Below is a small trained network, with its code and all its weights. Each question gives an input and a target symbol and asks what happens when units are switched off, that is, made to give their printed mean instead of their output.

import numpy as np


def w(rows, s, z=0):
    codes = np.array(rows[::2]) - 128.0
    scale = np.full(codes.shape[1], s)
    scale[-1] = z or s
    return codes * scale


def f(y):
    return np.maximum(y, 0)


def softmax(a):
    e = np.exp(a - a.max(-1, keepdims=True))
    return e / e.sum(-1, keepdims=True)


def log_softmax(a):
    a = a - a.max(-1, keepdims=True)
    return a - np.log(np.exp(a).sum(-1, keepdims=True))


def net(x, mask):
    ids = ['αγδεζθλμξπτφψω'.index(c) for c in x.split()]
    T = len(ids)
    res = E[ids] + P[:T]
    r = res
    for j in range(3):
        rows = slice(2 * j, 2 * j + 2)
        q, k, v = (r @ M[0][rows].T for M in (Q, K, V))
        z = softmax(np.where(np.tri(T) > 0, q @ k.T / 2**0.5, -1e9)) @ v
        o = O[0][rows]
        res = res + np.where(mask[j], z, o[:, -1]) @ o[:, :-1]
    y = f(res @ A[0][:, :-1].T + A[0][:, -1])
    res = res + np.where(mask[3:7], y, B[0][:, -1]) @ B[0][:, :-1]
    return log_softmax(res[-1] @ U[:, :-1].T + U[:, -1])


Q, K, V, O, A, B = {}, {}, {}, {}, {}, {}
E = w([
[141,152,133],'α',
[141,145,129],'γ',
[144,119,120],'δ',
[152,146,128],'ε',
[146,151,131],'ζ',
[155,147,128],'θ',
[145,151,129],'λ',
[172,168,132],'μ',
[114,181,142],'ξ',
[142,199,144],'π',
[92,152,141],'τ',
[98,170,143],'φ',
[98,234,165],'ψ',
[144,254,158],'ω',
],0.0096)
P = w([
[142,150,188],'0',
[116,112,176],'1',
[113,134,127],'2',
[165,96,94],'3',
[88,129,119],'4',
[187,169,123],'5',
[79,124,115],'6',
[153,86,209],'7',
[76,140,99],'8',
[209,103,84],'9',
[61,145,121],'10',
[214,215,154],'11',
[59,145,112],'12',
[122,57,254],'13',
],0.027)
Q[0] = w([
[144,102,108],'h0',
[170,117,150],'h0',
[82,130,168],'h1',
[185,124,129],'h1',
[154,155,251],'h2',
[34,113,188],'h2',
],0.02)
K[0] = w([
[90,98,136],'h0',
[100,87,250],'h0',
[186,161,134],'h1',
[101,148,109],'h1',
[220,152,91],'h2',
[93,201,91],'h2',
],0.016)
V[0] = w([
[153,106,104],'h0',
[109,107,181],'h0',
[192,128,131],'h1',
[212,98,193],'h1',
[231,142,150],'h2',
[161,8,126],'h2',
],0.018)
O[0] = w([
[223,121,148,112],'h0',
[84,156,212,203],'h0',
[160,111,115,189],'h1',
[249,83,128,230],'h1',
[190,120,56,215],'h2',
[242,74,157,2],'h2',
],0.014,0.0091)
A[0] = w([
[176,209,7,175],'n0',
[110,132,221,106],'n1',
[198,92,221,3],'n2',
[45,161,122,2],'n3',
],0.012,0.0061)
B[0] = w([
[79,5,114,250],'n0',
[1,76,143,138],'n1',
[48,220,184,168],'n2',
[225,209,68,181],'n3',
],0.0076,0.012)
U = w([
[179,150,133,46],'α',
[183,155,142,47],'γ',
[201,198,243,253],'δ',
[215,136,120,121],'ε',
[193,137,127,111],'ζ',
[223,129,116,144],'θ',
[189,133,122,95],'λ',
[252,51,30,77],'μ',
[95,145,170,128],'ξ',
[91,88,127,192],'π',
[30,119,234,91],'τ',
[50,134,202,78],'φ',
[134,199,122,113],'ψ',
[80,109,41,53],'ω',
],0.011,0.0049)

Each question gives the input, a string of symbols that net reads in full, and the target symbol t.
The units are the heads (2 rows each of Q, K, V and O) and the neurons (one row each of A and B). Each row of codes is followed by its name. A weight is (code - 128) times the scale printed after its matrix; where a second scale follows, it is the last column's (O, A, B and U).
mask holds one flag per unit, heads first, then neurons. A switched-off unit (its flag False) gives its mean, the last column of its rows in O or B, instead of its output. The means were averaged over made-up inputs and are rounded, as every weight is.
A unit's drop is (log p(t) with every unit on - log p(t) with that unit switched off) / (log p(t) with every unit on - log p(t) with every unit switched off).
The circuit of an input: a set's keep is (log p(t) with only the set's units on - log p(t) with every unit switched off) / (log p(t) with every unit on - log p(t) with every unit switched off). Starting from all 7 units, units are removed one at a time, each time the one whose removal leaves the highest keep (on an exact tie, the one counted first), for as long as the keep stays at least 0.8.
circuit, biggest first: the units of the circuit, biggest drop first
unit that matters most: the unit with the biggest drop
top k neurons: the k neurons with the biggest drops, biggest first
which heads matter: for each layer, one digit per head in row order, 1 if its drop is at least 0.15 and else 0, layers parted by /
input μ ω μ δ δ μ δ γ μ, target μ: unit that matters most	h0
input δ π μ μ θ π δ δ δ μ, target δ: which heads matter	101
input τ γ γ μ π μ ψ δ φ θ ψ, target ψ: circuit, biggest first	h2, n3
input δ δ θ λ, target δ: circuit, biggest first	h2, n2
input ω γ φ δ μ γ, target δ: circuit, biggest first	h2, n2
input α ω δ δ, target ω: which heads matter	010
input θ ω ξ ψ δ δ ω δ μ δ μ δ δ τ, target δ: circuit, biggest first	h0, h1
input α δ τ, target τ: which heads matter	011
input μ ω ω δ μ δ θ π ω μ δ ζ, target μ: top 2 neurons	n0, n2
input μ π φ δ θ ξ, target δ: which heads matter	001
input λ μ δ ω μ τ ψ π, target τ: top 2 neurons	n1, n3
input μ δ δ δ, target δ: top 2 neurons	n2, n0
input ω π π, target ω: circuit, biggest first	h2, n0, n3
input δ μ φ λ ω ψ ψ μ δ ω δ π, target ω: circuit, biggest first	h1, h2, n0
input δ δ ε ζ θ π μ δ τ μ ε ε, target μ: circuit, biggest first	h2
input θ ψ α μ γ τ, target μ: which heads matter	001
input δ μ δ θ ψ δ ζ π α ψ δ ω δ δ, target ω: circuit, biggest first	h2, h1, h0
input ψ δ δ π μ ω π π ξ δ θ δ γ ε, target δ: top 2 neurons	n0, n2
input δ δ ω μ ψ ω, target μ: top 2 neurons	n0, n2
input θ ω μ δ ζ θ ε ψ π γ, target ψ: top 2 neurons	n3, n0
input δ τ δ μ, target τ: which heads matter	101
input ψ μ φ δ γ ω ω μ, target ω: which heads matter	001
input ε ω π ψ δ τ δ λ, target τ: which heads matter	110
input μ μ λ, target μ: circuit, biggest first	h1, n2
input δ ζ ω ω δ ψ, target ω: circuit, biggest first	h1, n0, h2
input μ ζ φ μ θ θ, target μ: which heads matter	011
input π δ ω γ θ δ δ π δ δ δ δ ψ φ, target δ: which heads matter	111
input δ δ δ δ μ δ δ ε π θ γ ω δ λ, target ω: circuit, biggest first	h2, h1, h0
